[ 16   3   1   5  -9 -17  -4   8  -9  -5 -15   7 -10  20 -20 -14   6   1
  -8  -6   1  -3   1  13  10   5  -3  43] : Y/Q359
[ 18   1   0   0  -6 -15  -2   2   0  -1   6  -9  -9  -5  -9  -3  -9   7
 -28  -3   5   2   0  11   1  31   0  38] : Y/Q359
[ 11  -4   2  -3 -12  -3   3   4   0  -7  -5   3  -5  -5  -4  -7   3  15
  -5  -1   1   0  -4   5  -1   2  -4  38] : Y/Q359
[ 11   0   2  -3  -6 -13  25  -1   1 -10  -3   5   1  -2  -2   2  -6   4
  -9   0   1   6  -1 -32  -5   5  -3  31] : Y/Q359
[ 12   2  12   8  -9  -7   2  -2  10  -4   0  -3  -4  -1   2   3  -9   3
  -4  -6  -2  -1  -6   0 -28   7  -7  28] : Y/Q166
[ 18   5  -4   3  -3 -13   0  -8  -7   8   0   7  -5   3  -9 -17   4   2
  -7  -2   3  11   3  12   1  -2  -1  35] : Y/Q359
[  1   0   1   2  -5  -2   2   7  11 -17   2   8  -1   7   6 -11   8   0
  -8  -5  -1   2  -1  -1   1  -5   3  32] : D/Q943
[ 13  -8   0   0  -8 -10  17  10   2  -2   0   5  -2  -3  -4   1  -7   0
  -1   4  -1  10  -4   5   5   4   1  27] : Y/Q166
[  6  11   0   5 -19   6   3   7  -1 -11  13   2  -5   2  -3 -15  16  -9
  -9  -3  -3  -3  -6   5   3   2   7  23] : D/Q813
[  3  28  -3  -2  -5  -5  -3   4   3 -21  -6  13  -4  13  -9 -25  18   8
  -9  -6  -4  -6  -5   3   5   4  -2  24] : D/Q813
[ 13  11  -3   5   1   0  -2  17   5 -11  -1   7  -8   5 -14 -29  30  -1
 -16  -1  -1  -8  -2   8  -1   2   8  42] : D/Q813
[  0  10  -4   5   0   1   8   3  10 -20  -9  12  -2   2  -1  -6   8  -1
  -5   0   3  -2   0  -3  -2  -2  -1  19] : D/Q943
[  5  -2  -1  -8  -1   5   3  12   8 -24  -8   5  -4   3   0  -5   7  -1
  -5   0  -9  -1   0   7  -8  -1   0  22] : D/Q813
[-10   0   0   1  -3  -6   4   8   0  -2   0   6 -10  -2 -11   8  13  -1
  -5  -9   1   8  -2  10   6  -5   4  42] : D/Q943
[  9   5  -6  -4  -5  -1  -6   5  -7 -12   4  18  -2   1  -6 -20  25   5
 -14  -1   3  -8   0  -1   2   1   5  28] : D/Q813
[  9  -1   3  -1  -6  -4   0  -5  -5 -13  -3   5   3  -4   5   8   0   2
   5   6  -5   8   0   3  -2  11  -2  25] : Y/Q359
[  8   4   5  -3  -3  -7   1   6   3 -20   0   9  -4   8  -1 -18  22   2
  -5   9  -3  -2  -8  -4   2 -12   4  33] : D/Q943
[  6   5  -8   6  -6   0   1  12   4 -15   0   6  -5  12  -2 -17  11   2
 -11  -2   0  -3   1  -5   1   1   5  22] : D/Q943
[ -2   7   0  -1 -11  -1  -3   3  -8 -12  -4  10  -2   5  -9 -27   7   7
  -5  -1   1 -10  -3   5  -6  -3   9  14] : D/Q813
[ 13  -6   7   1  -3  -9  -3   1  -8   3   4   3  -6  -3  -5  -8   9  -2
  -6  -2 -10  -2   3  15  -7   1  -1  39] : Y/Q359
[ -2  -4 -14   1   2   0  -3   2   5  -8   1  -5  -9   5   4 -10  16   1
  -9   2   0  -9   7   3  12   5   2  10] : D/Q813
[  5   5  -1   0  -6   9   4  -5  14 -21   2  12  -4   2   1  -3  20  -1
  -3  -3   1  -5  -3   3  -6  -6   1  20] : D/Q943
[ 12  -5   2   0   8  -1   4  -4   2   1   4  -6  -2   3  -2   8  -5   0
 -14   1  -5   3  -7   1  -5   0  -5  30] : Y/Q359

[  5 -27   7  -5  -2   1   6   7 -10  11   4  -5   1  -6   5  -2   0 -15
  -3  -8   4   5  -6  -2  -2  -3 -22  17] : Q443/Q369
[  3 -19   5   2  -2   3   6   1  -5   7  13   3   4  -3  -2  -2  -3  -9
  -4  -1   5   1  -4  -3  -2  -7 -15  13] : Q720/Q85
[  3 -22   8  -3   1   5   9   5   4   6   4  -7   7  -5   3   5  -3 -15
  -6  -4   6   6  -5   1   2  -2 -13  17] : Q443/Q270
[  3 -20  -2  -2   0   1   2  -2 -12   9   6   9  -1  -7   9  -5  -2 -11
  -3  -3  -2  10 -22   4  -4 -13 -13   6] : Q443/Q369
[  4 -20   0   1   0   7   4   0   0   7   6   1   4  -4   1   1  -1  -7
  -6   0   3   0  -6  -4  -4  -2 -13  12] : Q720/Q85
[  5 -20   1  -4   0   6   6  -3  -3  10   0   3   0  -3   7  -1   0 -13
  -6  -6   1   3  -7  -3  -2  -3 -15  12] : Q443/Q369
[  4 -22  -5  -3  -1   1   1  -1  -9   7   4   4  -3   5   5   6  -3  -8
  -4  -4  -1  -2  -4   1  -5  -3 -14  14] : Q720/Q26
